Look-ups in named tables: a row name and a column name give one cell, copied from the table.

Table fab
,mobopi,gepebop,lofe
vabi,1063,2454,5687
kigetiv,3755,-7340,401
fekuda,2732,2658,-4698
gidi,-1872,7017,9440
nilo,-5282,3994,-1078

gidi, mobopi => -1872
kigetiv, gepebop => -7340
kigetiv, lofe => 401
nilo, mobopi => -5282
fekuda, mobopi => 2732
nilo, lofe => -1078

zoderi:
	busis	torekom	kol	pilur	dumi	zap	lup	ditadu
gat	52.462	38.793	91.410	13.683	61.352	76.807	29.443	54.755
bal	58.779	59.034	55.734	38.240	55.329	62.610	39.305	49.540
tasit	65.381	55.994	52.208	38.754	51.199	70.187	56.847	42.795

gat, pilur: 13.683
tasit, pilur: 38.754
tasit, busis: 65.381
bal, torekom: 59.034
bal, lup: 39.305
gat, torekom: 38.793
gat, zap: 76.807
bal, dumi: 55.329

gedofe:
         vokel   mut   buz  doso    zul  fomopiz  daponon  zute   digo
ruza     -0.62  4.39  3.05  5.64   1.70     8.82     1.93  1.71  -7.95
furibev  -0.23  5.06  3.43  6.97   1.26     9.16     2.84  0.29  -7.51
fegur    -1.89  4.29  3.60  6.63  -0.21     8.00     3.89  0.27  -7.51
kodis     1.09  4.38  2.76  6.13   3.19     8.78     0.42  3.05  -7.99
rimil    -2.28  5.49  3.39  5.70   1.20     8.17     3.78  0.27  -8.77

fomopiz of kodis: 8.78
zute of fegur: 0.27
doso of ruza: 5.64
daponon of kodis: 0.42
buz of furibev: 3.43
buz of kodis: 2.76
digo of fegur: -7.51
daponon of ruza: 1.93
fomopiz of furibev: 9.16
fomopiz of rimil: 8.17
doso of rimil: 5.70
zul of fegur: -0.21
mut of rimil: 5.49
mut of furibev: 5.06
zul of ruza: 1.70
buz of rimil: 3.39
zul of rimil: 1.20
digo of rimil: -8.77
vokel of fegur: -1.89

Table kizufit
cols = fama, lav, dizupub, buf, mituva, vuv, mun, komiti, kebo
kikuf: [5280, 5834, 6208, 5374, 5307, 4827, 5676, 5471, 5185]
sut: [5569, 5607, 5673, 6141, 5790, 5840, 5376, 5956, 5265]
buga: [5245, 5880, 5997, 4844, 5644, 6489, 6182, 6255, 7010]
zitazad: [6331, 4270, 8560, 4077, 7002, 6198, 1593, 5828, 5899]
fiz: [5590, 5687, 5569, 5940, 5936, 6427, 5536, 6217, 5811]
pez: [5464, 5619, 5649, 5881, 5891, 6748, 5697, 6540, 6252]
dolugek: [6080, 5504, 5282, 5999, 5887, 5745, 5255, 5164, 5347]
vusezak: [5956, 5510, 5440, 5523, 5832, 6052, 5604, 5310, 5967]
lasef: [7798, 3240, 4262, 5224, 5549, 2613, 5843, 8627, 7083]
sug: [4928, 8445, 4638, 6191, 9466, 3625, 4733, 5403, 7280]
sosobun: [5875, 5500, 5253, 6152, 5964, 6626, 5426, 6090, 5847]
legufem: [5252, 5963, 5941, 5016, 5638, 6172, 6049, 6047, 6753]

fama of buga = 5245
mun of sosobun = 5426
buf of sosobun = 6152
mituva of kikuf = 5307
lav of pez = 5619
fama of lasef = 7798
vuv of sosobun = 6626
lav of dolugek = 5504
fama of pez = 5464
mituva of fiz = 5936
kebo of legufem = 6753
mun of zitazad = 1593
fama of dolugek = 6080
Which row has the largest komiti? lasef

dob:
	nupepa	nofiki	pino	bidofe
vibiti	8.76	-6.88	2.24	9.21
pupak	-2.96	9.06	6.40	1.66
mirodo	-2.47	-3.57	0.96	2.42

nofiki of pupak: 9.06
bidofe of pupak: 1.66
nofiki of mirodo: -3.57
bidofe of mirodo: 2.42
pino of pupak: 6.40
nupepa of mirodo: -2.47
nupepa of vibiti: 8.76
pino of vibiti: 2.24
bidofe of vibiti: 9.21
nupepa of pupak: -2.96
nofiki of vibiti: -6.88
pino of mirodo: 0.96
Which row has the largest nofiki? pupak

rekone =
,mirilur,pag
fasug,29.669,75.642
tipe,42.130,24.369
ralorob,40.883,20.870
rinom,26.708,60.112

ralorob, pag => 20.870
ralorob, mirilur => 40.883
rinom, pag => 60.112
tipe, mirilur => 42.130
fasug, pag => 75.642
fasug, mirilur => 29.669
tipe, pag => 24.369
rinom, mirilur => 26.708

gelemod:
,misubek,parom,bezag,zep,duvum,sur
rad,6715,8365,5722,4909,2852,6387
fepu,3866,5834,4386,5916,4091,5917
kem,4721,4861,5722,2768,3402,2315
ruze,4056,7586,6284,3146,3402,4821
rul,3866,5834,6074,5287,1200,5604
zozomus,4341,6613,5019,4909,3127,5134
vadovu,3771,4666,5300,2768,4917,2628
butu,5196,5056,5511,5916,2577,5917
geni,4151,2330,5300,4531,4917,3881
pitafet,5386,4861,5019,5287,5054,5604
zak,5291,6807,6495,5538,2852,7484
vaf,4341,8949,6425,3901,1338,5604
ziti,5861,8170,6636,2894,1751,4194

rad, zep -> 4909
butu, zep -> 5916
pitafet, parom -> 4861
rul, sur -> 5604
fepu, sur -> 5917
rul, misubek -> 3866
rad, duvum -> 2852
fepu, zep -> 5916
fepu, misubek -> 3866
geni, misubek -> 4151
zozomus, sur -> 5134
vaf, duvum -> 1338
rad, misubek -> 6715
vaf, bezag -> 6425
pitafet, duvum -> 5054
ruze, zep -> 3146
rad, parom -> 8365
zak, duvum -> 2852
Which row has the largest bezag? ziti

